Below is a small trained network, with its code and all its weights. Each question gives an input and a target symbol and asks what happens when units are switched off, that is, made to give their printed mean instead of their output.

import numpy as np


def w(rows, s, z=0):
    codes = np.array(rows[::2]) - 128.0
    scale = np.full(codes.shape[1], s)
    scale[-1] = z or s
    return codes * scale


def norm(h):
    return h / np.sqrt((h * h).mean(-1, keepdims=True) + 1e-5)


def softmax(a):
    e = np.exp(a - a.max(-1, keepdims=True))
    return e / e.sum(-1, keepdims=True)


def log_softmax(a):
    a = a - a.max(-1, keepdims=True)
    return a - np.log(np.exp(a).sum(-1, keepdims=True))


def net(x, mask):
    ids = ['αγδεζηθλμξστφψω'.index(c) for c in x.split()]
    T = len(ids)
    res = E[ids] + P[:T]
    u = 0
    for l in range(3):
        r = norm(res)
        for j in range(3):
            rows = slice(2 * j, 2 * j + 2)
            q, k, v = (r @ M[l][rows].T for M in (Q, K, V))
            z = softmax(np.where(np.tri(T) > 0, q @ k.T / 2**0.5, -1e9)) @ v
            o = O[l][rows]
            res = res + np.where(mask[u + j], z, o[:, -1]) @ o[:, :-1]
        u += 3
    return log_softmax(norm(res)[-1] @ U[:, :-1].T + U[:, -1])


Q, K, V, O = {}, {}, {}, {}
E = w([
[147,28,139],'α',
[183,142,75],'γ',
[120,176,103],'δ',
[127,100,85],'ε',
[138,4,103],'ζ',
[114,143,104],'η',
[61,61,95],'θ',
[141,205,80],'λ',
[113,108,62],'μ',
[133,116,196],'ξ',
[121,132,94],'σ',
[133,100,135],'τ',
[94,123,125],'φ',
[142,110,158],'ψ',
[126,93,158],'ω',
],0.028)
P = w([
[2,143,149],'0',
[58,122,143],'1',
[88,119,143],'2',
[109,118,142],'3',
[141,113,148],'4',
[161,112,150],'5',
[169,112,148],'6',
],0.0065)
Q[0] = w([
[138,132,105],'L0H0',
[173,113,95],'L0H0',
[97,173,9],'L0H1',
[81,173,115],'L0H1',
[114,147,161],'L0H2',
[102,148,188],'L0H2',
],0.011)
K[0] = w([
[124,128,132],'L0H0',
[178,68,173],'L0H0',
[73,134,46],'L0H1',
[69,253,83],'L0H1',
[136,163,155],'L0H2',
[103,68,186],'L0H2',
],0.013)
V[0] = w([
[58,79,90],'L0H0',
[140,178,59],'L0H0',
[254,125,190],'L0H1',
[132,69,122],'L0H1',
[54,216,208],'L0H2',
[81,89,197],'L0H2',
],0.0077)
O[0] = w([
[138,124,215,210],'L0H0',
[200,92,188,146],'L0H0',
[2,147,181,2],'L0H1',
[4,166,100,135],'L0H1',
[135,75,143,120],'L0H2',
[187,124,218,111],'L0H2',
],0.0049,0.0061)
Q[1] = w([
[92,45,254],'L1H0',
[157,242,33],'L1H0',
[130,203,145],'L1H1',
[84,113,173],'L1H1',
[6,142,81],'L1H2',
[98,239,174],'L1H2',
],0.008)
K[1] = w([
[95,102,254],'L1H0',
[183,206,98],'L1H0',
[113,80,85],'L1H1',
[209,55,130],'L1H1',
[60,150,77],'L1H2',
[92,187,168],'L1H2',
],0.011)
V[1] = w([
[104,232,98],'L1H0',
[156,179,1],'L1H0',
[37,1,136],'L1H1',
[47,164,64],'L1H1',
[112,60,117],'L1H2',
[53,109,156],'L1H2',
],0.0074)
O[1] = w([
[201,72,236,113],'L1H0',
[138,69,212,254],'L1H0',
[151,84,171,179],'L1H1',
[54,126,139,165],'L1H1',
[3,111,5,210],'L1H2',
[144,151,104,96],'L1H2',
],0.0059,0.0029)
Q[2] = w([
[155,30,18],'L2H0',
[165,225,104],'L2H0',
[236,97,147],'L2H1',
[253,76,118],'L2H1',
[153,134,58],'L2H2',
[134,145,125],'L2H2',
],0.012)
K[2] = w([
[163,45,79],'L2H0',
[150,50,172],'L2H0',
[160,64,189],'L2H1',
[255,67,132],'L2H1',
[150,100,151],'L2H2',
[175,95,74],'L2H2',
],0.011)
V[2] = w([
[172,120,221],'L2H0',
[83,168,131],'L2H0',
[125,92,143],'L2H1',
[61,250,80],'L2H1',
[130,67,94],'L2H2',
[121,131,118],'L2H2',
],0.012)
O[2] = w([
[231,4,103,22],'L2H0',
[216,115,197,70],'L2H0',
[47,86,188,160],'L2H1',
[239,164,252,3],'L2H1',
[255,86,122,225],'L2H2',
[148,125,163,134],'L2H2',
],0.0037,0.0046)
U = w([
[43,35,85,196],'α',
[171,108,20,185],'γ',
[119,106,95,41],'δ',
[130,117,121,18],'ε',
[124,137,122,3],'ζ',
[168,198,103,126],'η',
[251,207,140,114],'θ',
[190,33,177,105],'λ',
[162,182,118,132],'μ',
[133,74,235,154],'ξ',
[162,180,67,132],'σ',
[33,236,113,120],'τ',
[135,112,130,28],'φ',
[137,160,217,144],'ψ',
[40,141,213,112],'ω',
],0.015,0.0071)

Each question gives the input, a string of symbols that net reads in full, and the target symbol t.
The units are the heads (2 rows each of Q, K, V and O). Each row of codes is followed by its name. A weight is (code - 128) times the scale printed after its matrix; where a second scale follows, it is the last column's (O and U).
mask holds one flag per head, layer by layer. A switched-off head (its flag False) gives its mean, the last column of its rows in O, instead of its output. The means were averaged over made-up inputs and are rounded, as every weight is.
A unit's drop is (log p(t) with every unit on - log p(t) with that unit switched off) / (log p(t) with every unit on - log p(t) with every unit switched off).
The circuit of an input: a set's keep is (log p(t) with only the set's units on - log p(t) with every unit switched off) / (log p(t) with every unit on - log p(t) with every unit switched off). Starting from all 9 units, units are removed one at a time, each time the one whose removal leaves the highest keep (on an exact tie, the one counted first), for as long as the keep stays at least 0.8.
circuit, biggest first: the units of the circuit, biggest drop first
unit that matters most: the unit with the biggest drop
heads that matter: for each layer, one digit per head in row order, 1 if its drop is at least 0.15 and else 0, layers parted by /
drop of u: that unit's drop, to one decimal
input τ τ ψ, target ψ: circuit, biggest first	(L1H0, L2H1, L0H1, L0H2)
input μ η α φ λ δ, target γ: heads that matter	010 / 000 / 010
input φ η ε θ ε ξ σ, target α: unit that matters most	L2H1
input λ η η ε γ α δ, target γ: heads that matter	010 / 100 / 010
input α τ μ τ μ μ ψ, target ψ: circuit, biggest first	(L0H1, L2H1, L1H0)
input η φ θ γ ω, target ω: circuit, biggest first	(L0H1, L2H1, L1H0)
input μ ω λ δ φ φ α, target α: heads that matter	010 / 000 / 000
input φ ψ ψ ψ ω φ η, target α: heads that matter	100 / 100 / 010
input λ ξ ω τ, target τ: circuit, biggest first	(L1H0, L0H1)
input ε λ ψ ω η, target α: circuit, biggest first	(L2H1, L1H0)
input θ δ λ ε φ, target τ: circuit, biggest first	(L1H0, L2H1)
input φ μ λ ξ δ, target λ: heads that matter	000 / 100 / 100
input η ε α μ λ ω λ, target γ: circuit, biggest first	(L0H1, L2H1, L1H0, L2H0)
input ε ω λ ω α φ, target τ: heads that matter	000 / 100 / 100
input ε η μ φ φ ζ λ, target γ: circuit, biggest first	(L2H1, L0H1, L1H0, L2H0)
input λ α ω, target ω: drop of L0H1	1.4
input μ λ ζ ζ λ, target θ: drop of L0H2	0.0
input η ε η α λ λ φ, target γ: drop of L1H0	0.6
